Here is a tiny trained network, its code and every weight. The questions are about switching its units off for an input and a class, where a switched-off unit gives its printed mean instead of its output.

import numpy as np


def w(rows, s, z=0):
    codes = np.array(rows[::2]) - 128.0
    scale = np.full(codes.shape[1], s)
    scale[-1] = z or s
    return codes * scale


def f(y):
    return np.maximum(y, 0)


def log_softmax(a):
    a = a - a.max(-1, keepdims=True)
    return a - np.log(np.exp(a).sum(-1, keepdims=True))


def net(x, mask):
    res = np.array(x, float).reshape(1, 4) / 4 @ E
    y = f(res @ A[0][:, :-1].T + A[0][:, -1])
    res = res + np.where(mask, y, B[0][:, -1]) @ B[0][:, :-1]
    return log_softmax(res[-1] @ U[:, :-1].T + U[:, -1])


A, B = {}, {}
E = w([
[120,97,116,255],'x0',
[229,170,125,157],'x1',
[79,201,12,120],'x2',
[91,220,252,156],'x3',
],0.008)
A[0] = w([
[165,154,118,133,105],'neuron 0',
[173,67,72,91,99],'neuron 1',
[127,83,90,111,90],'neuron 2',
[95,121,139,59,103],'neuron 3',
[6,60,151,73,127],'neuron 4',
[110,194,174,122,116],'neuron 5',
[125,141,152,142,121],'neuron 6',
[99,212,180,157,94],'neuron 7',
[36,95,136,124,96],'neuron 8',
[134,148,155,144,106],'neuron 9',
[225,171,120,144,107],'neuron 10',
[148,80,58,128,104],'neuron 11',
[97,196,81,150,126],'neuron 12',
[178,43,219,94,131],'neuron 13',
[134,158,153,72,102],'neuron 14',
[95,196,60,130,100],'neuron 15',
[129,141,125,125,245],'neuron 16',
[250,186,126,127,102],'neuron 17',
[117,157,151,135,104],'neuron 18',
[93,98,127,120,99],'neuron 19',
[90,189,153,135,101],'neuron 20',
[103,174,87,130,103],'neuron 21',
[107,190,79,96,104],'neuron 22',
[157,113,107,45,108],'neuron 23',
[156,71,186,107,73],'neuron 24',
[153,89,94,112,101],'neuron 25',
[102,105,106,252,102],'neuron 26',
[127,131,153,132,123],'neuron 27',
[133,163,155,73,103],'neuron 28',
[93,173,165,154,107],'neuron 29',
[153,97,98,114,95],'neuron 30',
[95,97,119,183,88],'neuron 31',
[199,171,109,120,129],'neuron 32',
[101,114,118,238,103],'neuron 33',
[166,68,87,122,95],'neuron 34',
[91,105,129,121,99],'neuron 35',
[152,169,143,13,117],'neuron 36',
[104,123,127,171,143],'neuron 37',
],0.014,0.011)
B[0] = w([
[126,150,151,154,147],'neuron 0',
[117,99,179,79,202],'neuron 1',
[117,116,166,108,168],'neuron 2',
[159,173,114,125,167],'neuron 3',
[74,205,171,177,224],'neuron 4',
[118,104,161,81,191],'neuron 5',
[116,112,133,111,154],'neuron 6',
[122,95,189,76,205],'neuron 7',
[123,168,189,182,174],'neuron 8',
[129,112,147,127,152],'neuron 9',
[106,184,178,173,184],'neuron 10',
[118,99,184,92,199],'neuron 11',
[133,85,100,181,202],'neuron 12',
[160,60,81,201,229],'neuron 13',
[168,149,123,104,160],'neuron 14',
[165,74,134,205,205],'neuron 15',
[7,107,3,47,246],'neuron 16',
[101,199,183,182,196],'neuron 17',
[129,112,154,114,152],'neuron 18',
[123,143,161,141,146],'neuron 19',
[135,94,182,108,175],'neuron 20',
[153,97,132,179,174],'neuron 21',
[169,87,113,183,191],'neuron 22',
[174,149,111,78,187],'neuron 23',
[165,86,130,192,169],'neuron 24',
[127,114,165,105,167],'neuron 25',
[193,177,95,95,207],'neuron 26',
[122,111,141,123,149],'neuron 27',
[172,143,135,106,162],'neuron 28',
[121,101,177,100,180],'neuron 29',
[133,118,166,113,158],'neuron 30',
[165,162,131,121,156],'neuron 31',
[101,172,140,159,181],'neuron 32',
[194,168,108,106,197],'neuron 33',
[126,99,178,99,179],'neuron 34',
[126,148,157,146,143],'neuron 35',
[192,172,81,94,206],'neuron 36',
[127,152,100,107,171],'neuron 37',
],0.045,0.011)
U = w([
[139,35,224,64,12],'0',
[253,165,114,92,247],'1',
[77,195,204,222,91],'2',
[191,2,127,229,115],'3',
[42,89,75,94,239],'4',
],0.007,0.0013)

Each question gives the input, the list of numbers given to net, and the class t.
The units are the neurons (one row each of A and B). Each row of codes is followed by its name. A weight is (code - 128) times the scale printed after its matrix; where a second scale follows, it is the last column's (A, B and U).
mask holds one flag per neuron, in row order. A switched-off neuron (its flag False) gives its mean, the last column of its row in B, instead of its output. The means were averaged over made-up inputs and are rounded, as every weight is.
A unit's drop is (log p(t) with every unit on - log p(t) with that unit switched off) / (log p(t) with every unit on - log p(t) with every unit switched off).
The circuit of an input: a set's keep is (log p(t) with only the set's units on - log p(t) with every unit switched off) / (log p(t) with every unit on - log p(t) with every unit switched off). Starting from the 12 units with the biggest drops (on a tie, the unit counted first), units are removed one at a time, each time the one whose removal leaves the highest keep (on an exact tie, the one counted first), for as long as the keep stays at least 0.8.
circuit, biggest first: the units of the circuit, biggest drop first
top k neurons: the k neurons with the biggest drops, biggest first
drop of u: that unit's drop, to one decimal
input [0,5,-8,0], class 3: circuit, biggest first -> [neuron 13]
input [8,4,0,6], class 1: top 2 neurons -> [neuron 26; neuron 33]
input [4,-2,5,-4], class 3: top 2 neurons -> [neuron 15; neuron 7]
input [1,-7,-2,-6], class 2: top 3 neurons -> [neuron 4; neuron 8; neuron 7]
input [7,-8,6,-6], class 2: top 3 neurons -> [neuron 4; neuron 8; neuron 36]
input [8,-1,-6,-7], class 1: top 2 neurons -> [neuron 26; neuron 33]
input [0,0,-3,0], class 4: top 2 neurons -> [neuron 15; neuron 22]
input [5,5,6,-6], class 0: top 3 neurons -> [neuron 11; neuron 13; neuron 1]
input [-4,8,-3,7], class 2: top 2 neurons -> [neuron 17; neuron 10]
input [5,4,1,1], class 1: top 2 neurons -> [neuron 4; neuron 26]
input [-3,-7,-8,6], class 3: top 3 neurons -> [neuron 13; neuron 24; neuron 17]
input [4,4,4,2], class 1: top 4 neurons -> [neuron 4; neuron 13; neuron 26; neuron 33]
input [8,8,-7,2], class 1: top 4 neurons -> [neuron 26; neuron 33; neuron 4; neuron 8]
input [1,8,6,3], class 2: circuit, biggest first -> [neuron 17]
input [-2,7,5,8], class 0: top 2 neurons -> [neuron 7; neuron 5]
input [-1,-2,8,-6], class 3: drop of neuron 10 -> 0.0
input [5,5,-8,2], class 3: drop of neuron 13 -> 3.2
input [7,0,5,-2], class 1: drop of neuron 26 -> 0.3
